Below are the code and all the weights of a small trained network. Each question names an input and a target symbol and asks about switching units off, where a switched-off unit gives its printed mean instead of its output.

import numpy as np


def w(rows, s, z=0):
    codes = np.array(rows[::2]) - 128.0
    scale = np.full(codes.shape[1], s)
    scale[-1] = z or s
    return codes * scale


def norm(h):
    return h / np.sqrt((h * h).mean(-1, keepdims=True) + 1e-5)


def f(y):
    return y / 2 * (1 + np.tanh(0.7978845608 * (y + 0.044715 * y**3)))


def softmax(a):
    e = np.exp(a - a.max(-1, keepdims=True))
    return e / e.sum(-1, keepdims=True)


def log_softmax(a):
    a = a - a.max(-1, keepdims=True)
    return a - np.log(np.exp(a).sum(-1, keepdims=True))


def net(x, mask):
    ids = ['αγεηθξψω'.index(c) for c in x.split()]
    T = len(ids)
    res = E[ids] + P[:T]
    u = 0
    for l in range(2):
        r = norm(res)
        for j in range(3):
            rows = slice(4 * j, 4 * j + 4)
            q, k, v = (r @ M[l][rows].T for M in (Q, K, V))
            z = softmax(np.where(np.tri(T) > 0, q @ k.T / 4**0.5, -1e9)) @ v
            o = O[l][rows]
            res = res + np.where(mask[u + j], z, o[:, -1]) @ o[:, :-1]
        u += 3
        y = f(norm(res) @ A[l][:, :-1].T + A[l][:, -1])
        res = res + np.where(mask[u : u + 16], y, B[l][:, -1]) @ B[l][:, :-1]
        u += 16
    return log_softmax(norm(res)[-1] @ U[:, :-1].T + U[:, -1])


Q, K, V, O, A, B = {}, {}, {}, {}, {}, {}
E = w([
[170,76,88,45,209],'α',
[110,143,207,92,26],'γ',
[13,145,142,163,97],'ε',
[52,175,148,117,103],'η',
[157,94,4,177,92],'θ',
[103,187,163,106,46],'ξ',
[63,156,148,161,17],'ψ',
[36,121,184,110,40],'ω',
],0.016)
P = w([
[153,203,253,202,167],'0',
[26,170,152,73,56],'1',
[71,49,249,193,136],'2',
[24,141,108,37,48],'3',
[85,29,222,193,123],'4',
[55,124,93,46,68],'5',
[114,32,199,186,138],'6',
[71,104,78,36,79],'7',
[135,23,173,173,132],'8',
[103,82,63,50,93],'9',
[148,15,149,166,141],'10',
[129,76,52,59,98],'11',
[168,17,129,163,147],'12',
[133,57,30,35,93],'13',
],0.012)
Q[0] = w([
[87,129,131,157,134],'0.h0',
[105,26,176,148,194],'0.h0',
[160,95,151,122,100],'0.h0',
[193,246,44,57,136],'0.h0',
[140,87,138,202,150],'0.h1',
[152,111,134,173,129],'0.h1',
[143,74,94,133,180],'0.h1',
[184,59,146,202,131],'0.h1',
[111,161,87,106,122],'0.h2',
[183,51,179,208,126],'0.h2',
[184,14,189,177,170],'0.h2',
[165,2,211,193,185],'0.h2',
],0.048)
K[0] = w([
[106,158,143,156,143],'0.h0',
[169,188,186,209,215],'0.h0',
[166,136,180,133,93],'0.h0',
[137,40,4,51,159],'0.h0',
[44,221,123,194,72],'0.h1',
[105,172,122,157,122],'0.h1',
[117,123,81,116,77],'0.h1',
[59,204,117,158,113],'0.h1',
[135,120,89,128,154],'0.h2',
[99,190,202,147,92],'0.h2',
[78,195,209,135,101],'0.h2',
[44,211,218,152,121],'0.h2',
],0.042)
V[0] = w([
[85,119,132,111,143],'0.h0',
[141,172,94,109,104],'0.h0',
[156,131,127,144,123],'0.h0',
[63,161,96,65,124],'0.h0',
[131,118,122,111,128],'0.h1',
[145,110,118,89,181],'0.h1',
[147,115,108,128,94],'0.h1',
[120,139,148,115,119],'0.h1',
[97,230,129,112,176],'0.h2',
[146,98,202,58,46],'0.h2',
[3,46,141,158,112],'0.h2',
[117,123,227,76,138],'0.h2',
],0.048)
O[0] = w([
[131,118,92,84,144,152],'0.h0',
[90,177,141,129,103,143],'0.h0',
[126,131,151,160,122,104],'0.h0',
[91,166,76,42,126,195],'0.h0',
[143,136,130,109,137,109],'0.h1',
[201,134,91,120,110,43],'0.h1',
[141,160,155,133,140,97],'0.h1',
[110,97,123,103,136,175],'0.h1',
[86,225,122,159,175,150],'0.h2',
[136,120,253,72,121,245],'0.h2',
[119,12,139,123,238,253],'0.h2',
[194,180,197,98,164,225],'0.h2',
],0.039,0.022)
A[0] = w([
[73,69,101,153,48,18],'0.n0',
[138,226,82,115,134,175],'0.n1',
[220,47,114,59,80,3],'0.n2',
[146,52,56,207,248,122],'0.n3',
[112,173,124,20,162,178],'0.n4',
[176,20,140,52,124,46],'0.n5',
[236,5,162,170,83,26],'0.n6',
[155,129,102,90,135,7],'0.n7',
[12,118,65,25,72,136],'0.n8',
[146,209,154,198,247,125],'0.n9',
[50,65,125,117,87,67],'0.n10',
[111,176,77,162,104,139],'0.n11',
[163,122,108,58,161,117],'0.n12',
[128,29,171,134,117,44],'0.n13',
[185,167,76,75,111,78],'0.n14',
[136,78,223,172,85,83],'0.n15',
],0.028,0.0037)
B[0] = w([
[132,119,117,24,105,172],'0.n0',
[127,102,109,225,157,171],'0.n1',
[122,255,103,66,156,204],'0.n2',
[111,175,154,11,9,221],'0.n3',
[24,137,228,123,206,252],'0.n4',
[139,192,148,231,178,248],'0.n5',
[4,213,148,73,184,184],'0.n6',
[154,169,138,118,115,142],'0.n7',
[30,177,115,53,209,231],'0.n8',
[56,68,71,57,214,253],'0.n9',
[116,115,74,99,197,178],'0.n10',
[129,65,232,132,149,138],'0.n11',
[124,171,162,179,99,192],'0.n12',
[128,119,94,189,190,205],'0.n13',
[175,166,141,209,141,165],'0.n14',
[133,64,131,52,183,194],'0.n15',
],0.048,0.018)
Q[1] = w([
[65,84,91,98,19],'1.h0',
[139,28,137,109,90],'1.h0',
[141,50,82,183,192],'1.h0',
[228,110,226,102,109],'1.h0',
[128,198,167,85,106],'1.h1',
[79,142,107,178,187],'1.h1',
[152,89,204,108,212],'1.h1',
[179,31,253,136,92],'1.h1',
[190,191,64,53,54],'1.h2',
[170,161,94,186,58],'1.h2',
[134,47,228,73,154],'1.h2',
[145,53,159,170,121],'1.h2',
],0.046)
K[1] = w([
[145,178,74,26,160],'1.h0',
[199,132,71,153,133],'1.h0',
[173,91,78,177,145],'1.h0',
[224,132,166,149,51],'1.h0',
[161,91,224,122,148],'1.h1',
[83,126,58,128,173],'1.h1',
[182,30,142,252,115],'1.h1',
[163,58,133,164,3],'1.h1',
[77,176,138,85,48],'1.h2',
[103,169,121,186,26],'1.h2',
[161,12,230,94,159],'1.h2',
[142,108,181,188,115],'1.h2',
],0.046)
V[1] = w([
[98,108,177,109,114],'1.h0',
[143,151,180,121,152],'1.h0',
[129,191,107,134,98],'1.h0',
[4,67,170,99,15],'1.h0',
[150,125,105,173,73],'1.h1',
[62,105,182,82,147],'1.h1',
[200,168,85,161,129],'1.h1',
[173,194,132,82,216],'1.h1',
[173,129,104,118,128],'1.h2',
[117,144,159,19,198],'1.h2',
[135,118,125,156,92],'1.h2',
[129,153,154,16,210],'1.h2',
],0.03)
O[1] = w([
[180,130,96,164,103,162],'1.h0',
[181,120,95,128,157,157],'1.h0',
[93,154,111,88,134,99],'1.h0',
[141,163,112,215,4,155],'1.h0',
[72,154,147,91,142,48],'1.h1',
[195,98,109,186,91,217],'1.h1',
[79,143,138,65,178,62],'1.h1',
[195,81,85,105,195,192],'1.h1',
[108,107,133,135,124,99],'1.h2',
[151,140,61,168,61,252],'1.h2',
[124,118,153,97,176,81],'1.h2',
[147,137,54,187,38,254],'1.h2',
],0.029,0.045)
A[1] = w([
[78,104,102,115,98,138],'1.n0',
[103,122,112,77,133,65],'1.n1',
[148,72,73,67,162,55],'1.n2',
[63,195,99,104,127,122],'1.n3',
[135,203,165,127,170,114],'1.n4',
[217,116,197,47,59,87],'1.n5',
[211,249,122,197,107,86],'1.n6',
[54,167,212,85,14,2],'1.n7',
[130,95,184,76,109,81],'1.n8',
[115,169,144,58,94,140],'1.n9',
[186,125,191,97,151,88],'1.n10',
[97,100,2,19,24,34],'1.n11',
[154,169,217,83,122,137],'1.n12',
[98,147,160,59,134,121],'1.n13',
[183,77,109,140,131,112],'1.n14',
[103,40,172,114,126,188],'1.n15',
],0.042,0.008)
B[1] = w([
[151,138,151,115,147,168],'1.n0',
[155,131,137,113,132,150],'1.n1',
[120,143,147,165,91,180],'1.n2',
[175,98,150,119,103,187],'1.n3',
[135,118,100,134,90,190],'1.n4',
[112,130,184,64,60,146],'1.n5',
[181,227,102,120,136,252],'1.n6',
[15,125,201,186,116,151],'1.n7',
[171,150,122,129,123,141],'1.n8',
[117,120,122,188,139,143],'1.n9',
[137,76,155,86,132,159],'1.n10',
[66,82,21,12,134,245],'1.n11',
[94,147,107,145,84,164],'1.n12',
[121,167,161,110,150,149],'1.n13',
[108,130,136,119,82,171],'1.n14',
[162,159,88,135,90,166],'1.n15',
],0.11,0.032)
U = w([
[89,82,58,56,118,174],'α',
[162,70,73,242,11,8],'γ',
[236,26,185,147,176,180],'ε',
[210,233,115,148,149,165],'η',
[129,141,228,51,246,100],'θ',
[30,151,208,181,102,179],'ξ',
[107,92,98,230,241,117],'ψ',
[187,123,228,40,1,3],'ω',
],0.0098,0.0042)

Each question gives the input, a string of symbols that net reads in full, and the target symbol t.
The units are the heads (4 rows each of Q, K, V and O) and the neurons (one row each of A and B). Each row of codes is followed by its name. A weight is (code - 128) times the scale printed after its matrix; where a second scale follows, it is the last column's (O, A, B and U).
mask holds one flag per unit, layer by layer, with each layer's heads first. A switched-off unit (its flag False) gives its mean, the last column of its rows in O or B, instead of its output. The means were averaged over made-up inputs and are rounded, as every weight is.
A unit's drop is (log p(t) with every unit on - log p(t) with that unit switched off) / (log p(t) with every unit on - log p(t) with every unit switched off).
The circuit of an input: a set's keep is (log p(t) with only the set's units on - log p(t) with every unit switched off) / (log p(t) with every unit on - log p(t) with every unit switched off). Starting from the 12 units with the biggest drops (on a tie, the unit counted first), units are removed one at a time, each time the one whose removal leaves the highest keep (on an exact tie, the one counted first), for as long as the keep stays at least 0.8.
circuit, biggest first: the units of the circuit, biggest drop first
k most important neurons: the k neurons with the biggest drops, biggest first
top k neurons in layer l: the k neurons of layer l with the biggest drops, biggest first
heads that matter: for each layer, one digit per head in row order, 1 if its drop is at least 0.15 and else 0, layers parted by /
drop of u: that unit's drop, to one decimal
input γ ε ε ω ξ ξ α γ ξ ε θ, target ω: circuit, biggest first => 0.h2, 1.n5
input α ψ η ξ ξ ξ ξ ξ ω ξ ε ξ ξ ξ, target η: heads that matter => 000 / 000
input ξ ω ω θ ξ γ ξ ξ γ ψ ψ ξ γ, target η: circuit, biggest first => 0.h2, 1.n6
input γ η ξ, target ω: circuit, biggest first => 0.h2, 1.n5
input ω ξ ξ ψ ξ ξ ξ η ω, target ε: most important neuron => 1.n11
input ε ε η ε η ξ, target ξ: heads that matter => 101 / 000
input ω γ γ, target ε: heads that matter => 001 / 000
input α α ε ξ ξ ψ α, target θ: heads that matter => 001 / 010
input ψ ξ ξ ψ θ ω ξ ξ ξ, target γ: heads that matter => 000 / 000
input ω ξ ξ η, target θ: heads that matter => 100 / 000
input γ ω ε ξ ξ ξ ξ ξ ψ α ε ε, target η: heads that matter => 010 / 000
input η θ ξ γ η γ θ, target ψ: 2 most important neurons => 0.n9, 1.n11
input ξ η ξ ξ ψ ξ η ξ ψ η, target θ: top 2 neurons in layer 0 => 0.n4, 0.n8
input ξ ε ψ ξ ω ξ, target ξ: heads that matter => 100 / 000
input ξ ε ψ ω ξ ω η ψ ψ, target η: top neuron in layer 0 => 0.n3
input α α ω ψ ω ξ α ξ ξ ω ξ η γ, target θ: heads that matter => 001 / 010
input η ε ε, target ψ: heads that matter => 001 / 000
input θ θ η, target ξ: heads that matter => 101 / 010
input η η ξ ξ γ ε γ, target ψ: 3 most important neurons => 0.n9, 1.n11, 1.n6
input η η ξ ξ η ξ α, target ψ: 2 most important neurons => 0.n9, 1.n11
input ψ α ω ξ η ω θ, target γ: top 2 neurons in layer 1 => 1.n11, 1.n6
input γ ξ ε ε ξ ξ ε, target ω: most important neuron => 1.n5
input γ γ γ ξ η γ ξ ψ, target ψ: 3 most important neurons => 1.n11, 1.n6, 0.n5
input ω ε ξ γ, target ω: top 2 neurons in layer 0 => 0.n3, 0.n9
input α α ξ ε γ, target θ: drop of 0.h2 => 1.8
input ξ ω ξ ξ ξ ξ η ψ ψ ξ ξ ξ θ, target η: drop of 0.h2 => 2.8
input ξ γ ξ ψ θ ξ ξ ε ξ γ ξ η ξ, target η: most important neuron => 0.n6
input θ ε ξ θ θ γ ξ ξ α ξ ε, target ξ: drop of 0.h0 => 1.3
input γ γ γ α ξ ψ ξ ε ξ η η, target ω: drop of 0.h2 => 1.4
